Here is a tiny trained network, its code and every weight. The questions are about switching its units off for an input and a class, where a switched-off unit gives its printed mean instead of its output.

import numpy as np


def w(rows, s, z=0):
    codes = np.array(rows[::2]) - 128.0
    scale = np.full(codes.shape[1], s)
    scale[-1] = z or s
    return codes * scale


def norm(h):
    return h / np.sqrt((h * h).mean(-1, keepdims=True) + 1e-5)


def f(y):
    return np.maximum(y, 0)


def log_softmax(a):
    a = a - a.max(-1, keepdims=True)
    return a - np.log(np.exp(a).sum(-1, keepdims=True))


def net(x, mask):
    res = np.array(x, float).reshape(1, 5) / 4 @ E
    u = 0
    for l in range(2):
        y = f(norm(res) @ A[l][:, :-1].T + A[l][:, -1])
        res = res + np.where(mask[u : u + 13], y, B[l][:, -1]) @ B[l][:, :-1]
        u += 13
    return log_softmax(norm(res)[-1] @ U[:, :-1].T + U[:, -1])


A, B = {}, {}
E = w([
[197,123,42,170,75,67,141,73,66,164,61],'x0',
[73,75,213,82,129,140,172,177,208,48,186],'x1',
[98,90,125,2,166,79,217,79,92,199,113],'x2',
[137,22,193,120,49,76,113,198,141,98,158],'x3',
[145,61,183,48,242,102,169,109,63,209,80],'x4',
],0.0053)
A[0] = w([
[103,126,137,37,219,162,196,93,147,180,128,85],'0.n1',
[157,149,136,150,117,142,207,158,101,135,136,43],'0.n2',
[82,6,247,86,174,190,146,195,219,141,169,19],'0.n3',
[118,95,189,99,149,152,166,163,146,115,114,57],'0.n4',
[135,3,156,56,27,67,71,121,114,162,119,21],'0.n5',
[161,153,129,111,115,141,134,165,136,135,104,53],'0.n6',
[143,35,245,76,209,110,125,189,165,109,156,37],'0.n7',
[164,30,135,102,61,59,197,136,89,130,138,16],'0.n8',
[171,203,78,253,124,160,36,153,85,105,78,41],'0.n9',
[65,179,119,148,55,146,109,206,221,36,174,5],'0.n10',
[139,123,134,87,165,137,154,122,92,177,87,74],'0.n11',
[113,130,139,132,117,148,117,126,138,176,122,67],'0.n12',
[68,78,199,156,149,129,112,145,163,64,168,178],'0.n13',
],0.0047,0.0035)
B[0] = w([
[63,160,124,93,204,80,146,99,81,72,120,224],'0.n1',
[138,113,146,109,99,109,132,125,81,142,170,128],'0.n2',
[195,167,241,90,152,108,2,216,32,109,124,254],'0.n3',
[154,145,151,118,111,145,98,163,60,160,121,173],'0.n4',
[141,55,114,135,134,86,150,184,172,109,88,190],'0.n5',
[135,113,192,102,153,135,75,154,149,144,112,128],'0.n6',
[152,81,202,44,171,87,72,206,65,55,133,230],'0.n7',
[148,85,123,208,95,65,170,161,173,112,52,182],'0.n8',
[214,146,105,85,169,95,38,102,185,192,174,209],'0.n9',
[55,123,152,174,47,232,221,84,135,79,207,215],'0.n10',
[100,148,127,140,100,187,173,116,167,94,148,180],'0.n11',
[139,151,97,132,120,57,171,121,154,120,157,128],'0.n12',
[133,107,173,72,113,150,115,168,136,76,181,232],'0.n13',
],0.0048,0.0057)
A[1] = w([
[117,124,139,152,96,86,74,184,129,149,178,122],'1.n1',
[105,90,151,180,75,219,171,128,212,78,221,27],'1.n2',
[189,209,32,254,126,172,19,90,152,194,141,31],'1.n3',
[62,144,106,99,245,136,185,81,67,190,101,25],'1.n4',
[76,186,184,175,48,249,84,78,236,47,234,43],'1.n5',
[70,163,111,53,215,142,234,59,61,189,113,57],'1.n6',
[152,214,93,204,154,120,118,109,121,168,102,129],'1.n7',
[93,135,138,163,109,141,166,132,193,160,142,75],'1.n8',
[64,147,121,143,161,189,166,122,91,156,100,4],'1.n9',
[69,145,149,208,43,219,136,119,178,79,247,1],'1.n10',
[167,196,87,162,112,115,55,103,126,184,137,26],'1.n11',
[157,168,86,179,56,160,47,86,108,185,122,56],'1.n12',
[139,10,89,170,70,71,204,151,143,109,57,35],'1.n13',
],0.0054,0.0027)
B[1] = w([
[113,141,117,114,153,167,129,93,117,103,112,182],'1.n1',
[96,142,72,143,90,190,182,149,70,148,130,204],'1.n2',
[223,103,165,86,173,138,66,104,175,136,201,239],'1.n3',
[62,210,73,159,78,131,126,73,161,86,54,212],'1.n4',
[141,134,45,155,52,180,186,157,79,146,156,254],'1.n5',
[69,194,120,188,113,141,117,83,133,80,103,230],'1.n6',
[128,115,169,105,164,106,80,89,133,116,166,197],'1.n7',
[125,98,157,102,139,160,148,137,114,137,145,141],'1.n8',
[91,126,109,107,90,68,138,131,144,130,104,146],'1.n9',
[78,177,14,137,91,186,194,145,49,171,137,220],'1.n10',
[152,122,148,103,181,122,118,102,182,142,166,186],'1.n11',
[185,111,214,83,171,149,115,120,206,149,160,194],'1.n12',
[125,86,104,213,126,94,164,142,205,254,59,184],'1.n13',
],0.0066,0.0061)
U = w([
[238,156,116,122,181,154,47,65,210,174,216,163],'0',
[135,23,115,197,99,49,180,174,184,213,51,10],'1',
[88,89,252,57,172,120,92,237,69,42,167,198],'2',
[96,161,52,158,27,254,200,199,77,122,206,242],'3',
[18,247,99,132,174,107,139,34,126,97,53,79],'4',
],0.0089,0.0011)

Each question gives the input, the list of numbers given to net, and the class t.
The units are the neurons (one row each of A and B). Each row of codes is followed by its name. A weight is (code - 128) times the scale printed after its matrix; where a second scale follows, it is the last column's (A, B and U).
mask holds one flag per neuron, layer by layer. A switched-off neuron (its flag False) gives its mean, the last column of its row in B, instead of its output. The means were averaged over made-up inputs and are rounded, as every weight is.
A unit's drop is (log p(t) with every unit on - log p(t) with that unit switched off) / (log p(t) with every unit on - log p(t) with every unit switched off).
The circuit of an input: a set's keep is (log p(t) with only the set's units on - log p(t) with every unit switched off) / (log p(t) with every unit on - log p(t) with every unit switched off). Starting from the 12 units with the biggest drops (on a tie, the unit counted first), units are removed one at a time, each time the one whose removal leaves the highest keep (on an exact tie, the one counted first), for as long as the keep stays at least 0.8.
circuit, biggest first: the units of the circuit, biggest drop first
unit that matters most: the unit with the biggest drop
top k neurons: the k neurons with the biggest drops, biggest first
k most important neurons of layer l: the k neurons of layer l with the biggest drops, biggest first
drop of u: that unit's drop, to one decimal
input [8,5,4,1,-7], class 1: circuit, biggest first => (1.n13; 0.n8)
input [-6,-4,1,-5,-4], class 0: top 2 neurons => (0.n9; 1.n3)
input [8,5,-1,7,4], class 1: unit that matters most => 1.n13
input [-5,-4,6,2,1], class 4: circuit, biggest first => (0.n1; 1.n4)
input [0,-3,6,2,1], class 4: 2 most important neurons of layer 1 => (1.n6; 1.n4)
input [-1,-2,2,7,-3], class 1: circuit, biggest first => (0.n5; 1.n13)
input [8,-5,6,1,8], class 4: circuit, biggest first => (1.n6; 1.n4)
input [-6,-8,7,7,0], class 1: circuit, biggest first => (0.n5; 0.n8; 1.n13)
input [3,7,2,-4,7], class 4: 2 most important neurons of layer 0 => (0.n1; 0.n13)
input [7,-4,2,-4,2], class 0: 2 most important neurons of layer 0 => (0.n1; 0.n7)
input [3,-1,3,0,3], class 4: 2 most important neurons of layer 1 => (1.n6; 1.n4)
input [4,-7,5,7,-8], class 1: top 2 neurons => (1.n13; 0.n5)
input [-4,-8,0,-6,1], class 0: top 2 neurons => (1.n3; 0.n9)
input [-1,1,7,1,2], class 4: 3 most important neurons of layer 1 => (1.n4; 1.n6; 1.n3)
input [-1,5,6,-2,-4], class 2: 2 most important neurons of layer 0 => (0.n3; 0.n1)
input [-6,-1,7,-5,-6], class 4: 3 most important neurons of layer 0 => (0.n1; 0.n13; 0.n11)
input [7,-3,1,-4,2], class 0: most important neuron of layer 1 => (1.n3)
input [-7,8,3,4,-8], class 3: drop of 0.n10 => 0.3
input [-7,4,-5,4,-3], class 3: drop of 0.n10 => 0.2
